Below are the code and all the weights of a small trained network. Each question names an input and a class and asks about switching units off, where a switched-off unit gives its printed mean instead of its output.

import numpy as np


def w(rows, s, z=0):
    codes = np.array(rows[::2]) - 128.0
    scale = np.full(codes.shape[1], s)
    scale[-1] = z or s
    return codes * scale


def f(y):
    return np.maximum(y, 0)


def log_softmax(a):
    a = a - a.max(-1, keepdims=True)
    return a - np.log(np.exp(a).sum(-1, keepdims=True))


def net(x, mask):
    res = np.array(x, float).reshape(1, 4) / 4 @ E
    y = f(res @ A[0][:, :-1].T + A[0][:, -1])
    res = res + np.where(mask, y, B[0][:, -1]) @ B[0][:, :-1]
    return log_softmax(res[-1] @ U[:, :-1].T + U[:, -1])


A, B = {}, {}
E = w([
[127,58,45,72,177,57,76,127,96,178,51,122],'x0',
[92,190,90,106,46,65,53,198,172,133,208,53],'x1',
[119,100,165,130,254,172,79,208,205,150,147,109],'x2',
[92,235,107,58,180,91,111,93,170,26,113,210],'x3',
],0.0094)
A[0] = w([
[145,57,72,103,161,58,94,112,119,157,80,139,79],'n1',
[147,160,215,156,71,198,166,144,161,75,195,154,79],'n2',
[132,125,148,84,112,105,135,157,113,79,129,154,59],'n3',
[150,90,87,82,186,73,126,136,83,163,94,124,83],'n4',
[161,69,161,122,203,161,191,81,86,143,94,222,85],'n5',
[106,95,42,78,143,50,65,146,106,185,46,109,72],'n6',
[139,167,100,88,125,124,110,104,145,86,131,173,74],'n7',
[131,85,104,168,68,130,102,136,154,184,174,66,95],'n8',
[170,96,143,158,169,203,183,80,98,127,71,179,94],'n9',
[118,119,149,112,112,118,141,123,121,134,131,130,251],'n10',
[140,104,110,124,43,64,161,45,56,88,124,138,82],'n11',
[99,134,115,127,135,109,177,126,143,132,142,100,75],'n12',
[107,127,148,119,240,161,91,205,189,143,125,109,45],'n13',
[126,66,170,161,88,175,138,152,71,166,133,71,73],'n14',
[181,61,127,152,122,173,157,135,87,180,170,64,92],'n15',
[81,172,87,106,65,43,35,205,161,121,212,31,77],'n16',
[154,153,83,160,38,82,153,62,81,106,82,128,81],'n17',
[142,142,106,105,69,77,89,174,168,130,172,122,26],'n18',
[82,185,125,106,156,136,137,84,156,80,137,189,60],'n19',
[157,59,155,183,100,180,137,130,85,200,107,113,80],'n20',
[135,64,76,84,129,72,80,102,91,132,67,112,65],'n21',
[145,101,157,115,133,156,142,120,122,102,84,130,66],'n22',
[139,141,90,116,83,122,167,95,102,128,131,141,63],'n23',
[133,147,90,106,40,131,166,92,72,132,115,152,65],'n24',
[122,86,154,133,145,162,160,111,121,103,78,154,51],'n25',
[170,110,148,114,137,133,116,136,99,120,151,158,61],'n26',
[179,105,157,147,203,172,169,89,80,106,45,166,51],'n27',
[136,83,155,145,248,202,64,172,230,141,151,112,67],'n28',
[100,162,120,50,161,102,109,103,159,64,120,209,51],'n29',
[119,169,191,187,101,190,189,114,178,117,158,103,58],'n30',
[134,163,174,195,80,194,173,101,143,77,182,137,79],'n31',
[119,134,141,87,107,89,101,166,114,141,180,134,59],'n32',
[113,92,124,153,170,131,159,77,116,106,128,118,84],'n33',
[105,210,129,55,190,114,116,83,173,82,109,165,100],'n34',
[169,82,148,158,94,152,141,141,105,201,121,67,71],'n35',
],0.012,0.014)
B[0] = w([
[155,133,137,99,165,163,148,171,94,96,181,91,184],'n1',
[145,120,124,77,172,181,130,153,93,105,167,83,214],'n2',
[132,125,121,130,130,132,122,160,104,119,109,142,134],'n3',
[137,123,135,99,145,154,124,155,110,98,175,101,176],'n4',
[78,161,76,155,68,155,143,94,150,144,148,154,222],'n5',
[151,126,133,89,158,171,130,143,109,99,171,120,202],'n6',
[130,136,126,148,142,96,109,141,123,115,123,137,162],'n7',
[127,161,109,127,127,90,136,131,125,97,104,168,195],'n8',
[87,188,88,126,88,153,150,95,173,132,123,141,216],'n9',
[156,119,124,125,162,100,184,3,173,150,136,71,219],'n10',
[112,72,175,171,105,130,86,130,134,170,124,116,206],'n11',
[116,143,124,120,113,131,107,157,119,122,126,135,128],'n12',
[125,76,194,163,99,118,83,146,107,178,118,125,203],'n13',
[117,127,118,154,145,90,117,142,77,88,106,117,195],'n14',
[141,124,117,122,149,81,113,123,107,94,81,135,204],'n15',
[59,178,60,163,68,170,165,89,170,158,125,165,252],'n16',
[111,94,189,165,113,135,81,132,139,166,111,116,202],'n17',
[100,162,95,147,84,158,133,154,141,127,120,145,166],'n18',
[123,118,115,137,145,88,124,155,94,81,95,132,180],'n19',
[136,148,119,125,130,74,146,142,121,75,106,172,204],'n20',
[157,137,146,90,158,171,120,151,100,101,154,110,179],'n21',
[125,151,117,150,100,140,108,133,131,126,139,116,144],'n22',
[127,114,165,152,117,130,108,165,140,149,121,132,155],'n23',
[130,86,193,160,126,143,96,166,150,182,93,156,182],'n24',
[112,154,102,135,92,144,121,163,146,146,129,143,158],'n25',
[136,143,128,133,121,136,118,162,123,137,110,146,129],'n26',
[69,153,82,131,96,141,124,146,166,158,135,149,203],'n27',
[134,72,202,169,98,133,77,112,142,185,111,118,235],'n28',
[141,138,117,144,129,75,126,167,76,87,87,137,187],'n29',
[146,119,132,90,162,158,111,167,106,105,168,121,189],'n30',
[168,116,129,81,147,159,117,159,99,113,183,114,204],'n31',
[116,144,112,134,115,147,113,128,145,124,132,151,148],'n32',
[123,160,118,142,120,136,143,130,137,146,129,104,151],'n33',
[153,129,126,141,144,66,145,123,100,77,96,132,209],'n34',
[132,134,114,136,148,75,115,153,101,97,106,140,193],'n35',
],0.014,0.019)
U = w([
[92,172,92,136,93,154,123,127,141,135,128,140,121],'0',
[125,141,133,131,136,45,116,145,94,74,91,134,118],'1',
[116,87,218,149,110,136,93,145,119,177,117,120,112],'2',
[136,134,149,78,154,189,114,156,99,95,180,109,109],'3',
[157,117,142,95,174,79,173,7,175,151,128,85,250],'4',
[169,132,149,105,146,127,167,154,168,149,99,151,111],'5',
[158,144,149,100,163,138,153,125,145,158,76,147,108],'6',
[174,120,146,73,114,109,161,136,170,135,89,136,114],'7',
],0.014,0.027)

Each question gives the input, the list of numbers given to net, and the class t.
The units are the neurons (one row each of A and B). Each row of codes is followed by its name. A weight is (code - 128) times the scale printed after its matrix; where a second scale follows, it is the last column's (A, B and U).
mask holds one flag per neuron, in row order. A switched-off neuron (its flag False) gives its mean, the last column of its row in B, instead of its output. The means were averaged over made-up inputs and are rounded, as every weight is.
A unit's drop is (log p(t) with every unit on - log p(t) with that unit switched off) / (log p(t) with every unit on - log p(t) with every unit switched off).
most important unit: the unit with the biggest drop
top k neurons: the k neurons with the biggest drops, biggest first
drop when u is switched off: that unit's drop, to one decimal
input [-7,-3,5,6], class 3: top 3 neurons : [n2; n31; n30]
input [-5,-4,-5,-2], class 2: most important unit : n11
input [-8,1,7,4], class 3: top 4 neurons : [n2; n30; n31; n11]
input [3,-8,8,-8], class 0: top 3 neurons : [n5; n9; n27]
input [8,-8,-2,3], class 0: top 2 neurons : [n5; n27]
input [1,1,-7,-6], class 2: top 3 neurons : [n11; n17; n24]
input [-8,7,5,-1], class 3: top 2 neurons : [n2; n30]
input [8,8,6,4], class 0: top 4 neurons : [n16; n2; n18; n31]
input [8,7,7,2], class 3: top 4 neurons : [n6; n1; n4; n21]
input [-7,0,8,-8], class 1: top 2 neurons : [n20; n15]
input [-1,7,8,1], class 2: top 4 neurons : [n28; n13; n9; n5]
input [-6,1,5,2], class 3: top 2 neurons : [n2; n11]
input [-1,-7,-8,4], class 2: top 2 neurons : [n11; n17]
input [8,1,-7,-1], class 3: most important unit : n6
input [-3,-4,2,5], class 1: top 2 neurons : [n16; n34]
input [-4,2,7,4], class 2: drop when n33 is switched off : 0.0
input [-5,-2,2,6], class 1: drop when n34 is switched off : 0.2
input [-3,-3,-1,-1], class 4: drop when n16 is switched off : 0.4
